Below are the code and all the weights of a small trained network. Each question names an input and a class and asks about switching units off, where a switched-off unit gives its printed mean instead of its output.

import numpy as np


def w(rows, s, z=0):
    codes = np.array(rows[::2]) - 128.0
    scale = np.full(codes.shape[1], s)
    scale[-1] = z or s
    return codes * scale


def norm(h):
    return h / np.sqrt((h * h).mean(-1, keepdims=True) + 1e-5)


def f(y):
    return np.maximum(y, 0)


def log_softmax(a):
    a = a - a.max(-1, keepdims=True)
    return a - np.log(np.exp(a).sum(-1, keepdims=True))


def net(x, mask):
    res = np.array(x, float).reshape(1, 4) / 4 @ E
    u = 0
    for l in range(4):
        y = f(norm(res) @ A[l][:, :-1].T + A[l][:, -1])
        res = res + np.where(mask[u : u + 4], y, B[l][:, -1]) @ B[l][:, :-1]
        u += 4
    return log_softmax(norm(res)[-1] @ U[:, :-1].T + U[:, -1])


A, B = {}, {}
E = w([
[156,2,126],'x0',
[67,198,151],'x1',
[149,109,67],'x2',
[212,131,55],'x3',
],0.0015)
A[0] = w([
[158,196,2,122],'0.n0',
[27,136,181,65],'0.n1',
[84,76,128,38],'0.n2',
[77,72,254,7],'0.n3',
],0.0018,0.0012)
B[0] = w([
[40,106,11,254],'0.n0',
[22,168,190,216],'0.n1',
[145,136,55,139],'0.n2',
[7,139,6,202],'0.n3',
],0.0017,0.00085)
A[1] = w([
[168,193,8,119],'1.n0',
[129,131,136,77],'1.n1',
[73,148,89,254],'1.n2',
[165,172,58,111],'1.n3',
],0.0018,0.00078)
B[1] = w([
[7,210,43,230],'1.n0',
[178,127,67,128],'1.n1',
[181,131,191,246],'1.n2',
[58,187,95,189],'1.n3',
],0.0016,0.0011)
A[2] = w([
[118,202,162,97],'2.n0',
[133,2,51,251],'2.n1',
[134,189,163,102],'2.n2',
[184,91,219,196],'2.n3',
],0.0041,0.0014)
B[2] = w([
[186,91,164,174],'2.n0',
[246,255,239,252],'2.n1',
[199,92,135,160],'2.n2',
[60,19,139,173],'2.n3',
],0.0031,0.0033)
A[3] = w([
[123,123,124,96],'3.n0',
[23,129,149,89],'3.n1',
[108,254,131,242],'3.n2',
[166,150,26,247],'3.n3',
],0.0051,0.0014)
B[3] = w([
[126,129,128,128],'3.n0',
[19,184,166,173],'3.n1',
[131,1,125,253],'3.n2',
[50,182,43,194],'3.n3',
],0.0032,0.0039)
U = w([
[199,216,85,5],'0',
[76,135,2,147],'1',
[207,104,231,186],'2',
[2,131,199,149],'3',
],0.0094,0.0023)

Each question gives the input, the list of numbers given to net, and the class t.
The units are the neurons (one row each of A and B). Each row of codes is followed by its name. A weight is (code - 128) times the scale printed after its matrix; where a second scale follows, it is the last column's (A, B and U).
mask holds one flag per neuron, layer by layer. A switched-off neuron (its flag False) gives its mean, the last column of its row in B, instead of its output. The means were averaged over made-up inputs and are rounded, as every weight is.
A unit's drop is (log p(t) with every unit on - log p(t) with that unit switched off) / (log p(t) with every unit on - log p(t) with every unit switched off).
The circuit of an input: a set's keep is (log p(t) with only the set's units on - log p(t) with every unit switched off) / (log p(t) with every unit on - log p(t) with every unit switched off). Starting from the 12 units with the biggest drops (on a tie, the unit counted first), units are removed one at a time, each time the one whose removal leaves the highest keep (on an exact tie, the one counted first), for as long as the keep stays at least 0.8.
circuit, biggest first: the units of the circuit, biggest drop first
k most important neurons: the k neurons with the biggest drops, biggest first
top k neurons in layer l: the k neurons of layer l with the biggest drops, biggest first
drop of u: that unit's drop, to one decimal
input [-2,0,-5,5], class 1: circuit, biggest first	(2.n1)
input [-8,1,-8,5], class 2: top 2 neurons in layer 3	(3.n2 3.n1)
input [4,6,5,3], class 0: circuit, biggest first	(2.n1 1.n0)
input [0,-3,-7,7], class 1: circuit, biggest first	(3.n3 1.n0 2.n0)
input [-8,8,-2,8], class 1: circuit, biggest first	(2.n1 3.n2)
input [-4,-7,-1,1], class 1: 2 most important neurons	(1.n0 3.n3)
input [-2,7,-1,3], class 1: 2 most important neurons	(2.n1 2.n3)
input [-7,-4,7,-5], class 1: 2 most important neurons	(2.n1 2.n3)
input [-4,5,-4,0], class 2: top 2 neurons in layer 0	(0.n0 0.n3)
input [-7,-6,-6,5], class 1: top 2 neurons in layer 3	(3.n3 3.n2)
input [-6,-6,-4,7], class 1: drop of 2.n1	0.2
input [-3,-5,6,-5], class 2: drop of 3.n2	0.1
input [-5,1,-4,0], class 2: drop of 3.n0	0.0
input [-7,-5,-8,5], class 1: top neuron in layer 0	(0.n0)
